Here is a tiny trained network, its code and every weight. The questions are about switching its units off for an input and a class, where a switched-off unit gives its printed mean instead of its output.

import numpy as np


def w(rows, s, z=0):
    codes = np.array(rows[::2]) - 128.0
    scale = np.full(codes.shape[1], s)
    scale[-1] = z or s
    return codes * scale


def norm(h):
    return h / np.sqrt((h * h).mean(-1, keepdims=True) + 1e-5)


def f(y):
    return y / 2 * (1 + np.tanh(0.7978845608 * (y + 0.044715 * y**3)))


def log_softmax(a):
    a = a - a.max(-1, keepdims=True)
    return a - np.log(np.exp(a).sum(-1, keepdims=True))


def net(x, mask):
    res = np.array(x, float).reshape(1, 4) / 4 @ E
    u = 0
    for l in range(4):
        y = f(norm(res) @ A[l][:, :-1].T + A[l][:, -1])
        res = res + np.where(mask[u : u + 7], y, B[l][:, -1]) @ B[l][:, :-1]
        u += 7
    return log_softmax(norm(res)[-1] @ U[:, :-1].T + U[:, -1])


A, B = {}, {}
E = w([
[138,111,76,248,213,111,220,199,160,166,123,68],'x0',
[151,122,51,181,73,62,77,98,29,131,47,125],'x1',
[149,147,91,70,191,81,135,85,95,227,193,153],'x2',
[176,109,113,140,131,189,208,28,191,149,49,208],'x3',
],0.0014)
A[0] = w([
[139,96,208,89,162,206,182,158,199,96,187,118,2],'0.n0',
[77,158,148,126,96,38,48,250,77,103,222,39,55],'0.n1',
[125,117,89,155,148,141,145,169,123,146,134,103,15],'0.n2',
[201,98,30,188,53,61,87,92,29,136,47,113,155],'0.n3',
[75,110,219,207,53,176,139,192,166,2,16,109,154],'0.n4',
[119,153,162,11,20,154,31,55,118,80,124,194,151],'0.n5',
[190,82,54,222,202,140,182,215,180,173,117,48,130],'0.n6',
],0.0016,0.00086)
B[0] = w([
[52,158,5,107,76,113,134,140,116,176,122,177,136],'0.n0',
[169,95,92,124,193,216,107,43,171,131,110,78,191],'0.n1',
[110,137,162,140,131,109,101,122,114,110,103,144,103],'0.n2',
[48,158,103,85,120,175,190,145,185,168,199,164,232],'0.n3',
[217,126,109,101,147,73,151,114,94,176,224,164,214],'0.n4',
[73,105,168,195,215,63,180,117,129,128,101,129,255],'0.n5',
[43,140,214,129,159,67,129,60,97,106,90,175,185],'0.n6',
],0.0023,0.0016)
A[1] = w([
[150,114,169,187,32,174,135,205,168,2,72,97,29],'1.n0',
[156,80,193,96,222,181,127,117,188,130,179,110,115],'1.n1',
[111,98,220,70,55,132,62,77,85,65,116,172,16],'1.n2',
[127,127,158,127,104,93,187,109,140,164,109,218,48],'1.n3',
[137,136,131,20,55,172,50,75,106,112,158,157,127],'1.n4',
[146,144,38,165,65,50,80,104,40,139,24,105,2],'1.n5',
[86,180,165,113,127,55,79,205,93,121,168,78,18],'1.n6',
],0.0023,0.00093)
B[1] = w([
[221,120,160,88,172,65,138,135,57,255,217,201,151],'1.n0',
[103,121,94,142,37,116,142,140,101,133,117,152,218],'1.n1',
[71,167,163,101,200,77,116,116,161,163,67,132,210],'1.n2',
[142,89,115,147,132,145,47,132,139,93,140,57,216],'1.n3',
[102,139,153,214,166,82,161,160,136,143,79,133,246],'1.n4',
[55,102,108,93,82,205,153,210,181,155,194,193,202],'1.n5',
[166,86,112,126,139,203,116,87,179,136,80,131,166],'1.n6',
],0.003,0.0011)
A[2] = w([
[191,174,87,56,197,88,139,94,103,224,180,143,4],'2.n0',
[132,114,134,137,138,83,102,119,115,37,144,122,200],'2.n1',
[114,153,143,102,160,113,14,251,82,115,166,48,2],'2.n2',
[113,92,173,143,80,155,127,171,131,74,77,117,87],'2.n3',
[170,165,132,20,61,182,76,105,102,124,163,178,30],'2.n4',
[102,127,104,131,151,119,141,75,160,120,140,131,247],'2.n5',
[128,133,117,129,136,133,126,123,135,120,139,131,122],'2.n6',
],0.0023,0.0008)
B[2] = w([
[214,78,220,142,62,91,90,195,89,132,150,196,195],'2.n0',
[113,170,76,93,110,127,131,115,99,183,103,95,142],'2.n1',
[189,36,79,126,149,222,123,18,172,99,115,112,181],'2.n2',
[159,167,104,91,181,116,124,106,116,220,186,145,90],'2.n3',
[78,146,115,253,237,96,195,173,180,168,95,75,95],'2.n4',
[166,156,154,130,98,129,55,177,74,97,107,99,254],'2.n5',
[128,107,128,120,123,111,126,129,125,115,111,126,129],'2.n6',
],0.0021,0.00098)
A[3] = w([
[92,157,209,38,157,184,196,179,232,123,215,129,18],'3.n0',
[229,103,143,86,155,51,92,143,48,249,195,177,94],'3.n1',
[104,215,57,72,59,115,95,92,16,101,118,53,171],'3.n2',
[129,107,81,210,180,112,207,176,121,154,149,84,38],'3.n3',
[141,120,77,240,207,111,215,199,121,128,122,71,40],'3.n4',
[31,148,117,70,64,195,172,253,197,158,196,186,2],'3.n5',
[239,134,100,135,107,199,188,36,199,129,26,224,70],'3.n6',
],0.0021,0.00092)
B[3] = w([
[115,125,37,181,74,122,104,138,66,151,74,157,177],'3.n0',
[178,109,167,172,115,146,170,186,161,78,142,168,244],'3.n1',
[168,176,138,142,93,137,194,157,153,103,108,112,149],'3.n2',
[92,156,173,82,115,112,69,85,134,110,90,176,157],'3.n3',
[74,167,203,42,141,85,67,81,142,141,64,168,166],'3.n4',
[109,114,42,138,84,134,124,126,88,129,129,155,197],'3.n5',
[130,87,112,104,169,165,40,171,99,105,201,3,219],'3.n6',
],0.0032,0.0012)
U = w([
[33,179,208,100,186,62,100,77,142,136,41,152,173],'0',
[159,69,89,114,174,208,74,98,136,113,166,3,164],'1',
[51,128,2,150,43,149,147,168,102,161,138,200,137],'2',
[240,102,191,159,126,94,160,194,120,133,189,201,134],'3',
[176,240,110,130,76,118,214,127,144,88,101,59,2],'4',
],0.0067,0.0025)

Each question gives the input, the list of numbers given to net, and the class t.
The units are the neurons (one row each of A and B). Each row of codes is followed by its name. A weight is (code - 128) times the scale printed after its matrix; where a second scale follows, it is the last column's (A, B and U).
mask holds one flag per neuron, layer by layer. A switched-off neuron (its flag False) gives its mean, the last column of its row in B, instead of its output. The means were averaged over made-up inputs and are rounded, as every weight is.
A unit's drop is (log p(t) with every unit on - log p(t) with that unit switched off) / (log p(t) with every unit on - log p(t) with every unit switched off).
The circuit of an input: a set's keep is (log p(t) with only the set's units on - log p(t) with every unit switched off) / (log p(t) with every unit on - log p(t) with every unit switched off). Starting from the 12 units with the biggest drops (on a tie, the unit counted first), units are removed one at a time, each time the one whose removal leaves the highest keep (on an exact tie, the one counted first), for as long as the keep stays at least 0.8.
circuit, biggest first: the units of the circuit, biggest drop first
most important unit: the unit with the biggest drop
top k neurons: the k neurons with the biggest drops, biggest first
top k neurons in layer l: the k neurons of layer l with the biggest drops, biggest first
input [8,8,-4,6], class 0: circuit, biggest first : 3.n4, 3.n3
input [8,-2,0,6], class 0: most important unit : 3.n4
input [0,-1,7,-5], class 3: top 2 neurons : 2.n0, 1.n3
input [4,1,8,6], class 3: circuit, biggest first : 2.n0, 3.n1
input [8,-8,-4,-1], class 0: top 2 neurons : 3.n4, 1.n5
input [2,6,8,-2], class 3: top 3 neurons : 2.n0, 3.n1, 0.n0
input [5,5,6,0], class 3: circuit, biggest first : 2.n0, 3.n1
input [3,-4,-4,4], class 1: top 4 neurons in layer 0 : 0.n3, 0.n5, 0.n0, 0.n6
input [0,-7,7,-3], class 2: top 4 neurons : 0.n4, 1.n0, 3.n0, 1.n1
input [4,-7,-5,7], class 1: top 3 neurons : 3.n6, 1.n5, 0.n3
input [5,-5,4,-1], class 0: top 2 neurons in layer 1 : 1.n5, 1.n0
input [-6,-5,-8,-8], class 1: circuit, biggest first : 2.n2, 0.n1
input [6,-7,4,-2], class 2: circuit, biggest first : 3.n0, 1.n1
input [-2,-2,-8,-6], class 3: circuit, biggest first : 1.n0
input [4,2,-4,4], class 0: top 3 neurons in layer 0 : 0.n6, 0.n1, 0.n4
input [-2,-1,-4,4], class 1: top 4 neurons : 0.n4, 3.n6, 1.n3, 0.n0
input [3,-3,7,7], class 1: top 3 neurons : 3.n6, 1.n0, 0.n4
input [-2,3,-2,3], class 4: top 2 neurons in layer 0 : 0.n3, 0.n1
input [5,2,-8,-3], class 3: top 2 neurons : 1.n0, 0.n5
input [-4,-1,0,-6], class 1: top 3 neurons : 0.n6, 2.n2, 3.n4
input [-4,0,6,-7], class 1: top neuron : 1.n0
input [-1,-8,5,-7], class 2: top 3 neurons in layer 3 : 3.n0, 3.n6, 3.n5
input [5,-8,7,5], class 2: top 3 neurons : 1.n0, 0.n4, 3.n0
input [4,-5,0,6], class 1: top 2 neurons : 3.n6, 1.n5
input [-3,1,5,4], class 3: top 2 neurons in layer 0 : 0.n1, 0.n6
input [7,7,-7,-2], class 0: top 3 neurons : 3.n4, 0.n6, 3.n3
input [-6,-7,5,-6], class 2: top 4 neurons in layer 3 : 3.n0, 3.n6, 3.n4, 3.n3
input [-5,-5,-6,-3], class 3: top 3 neurons : 1.n0, 0.n3, 0.n6
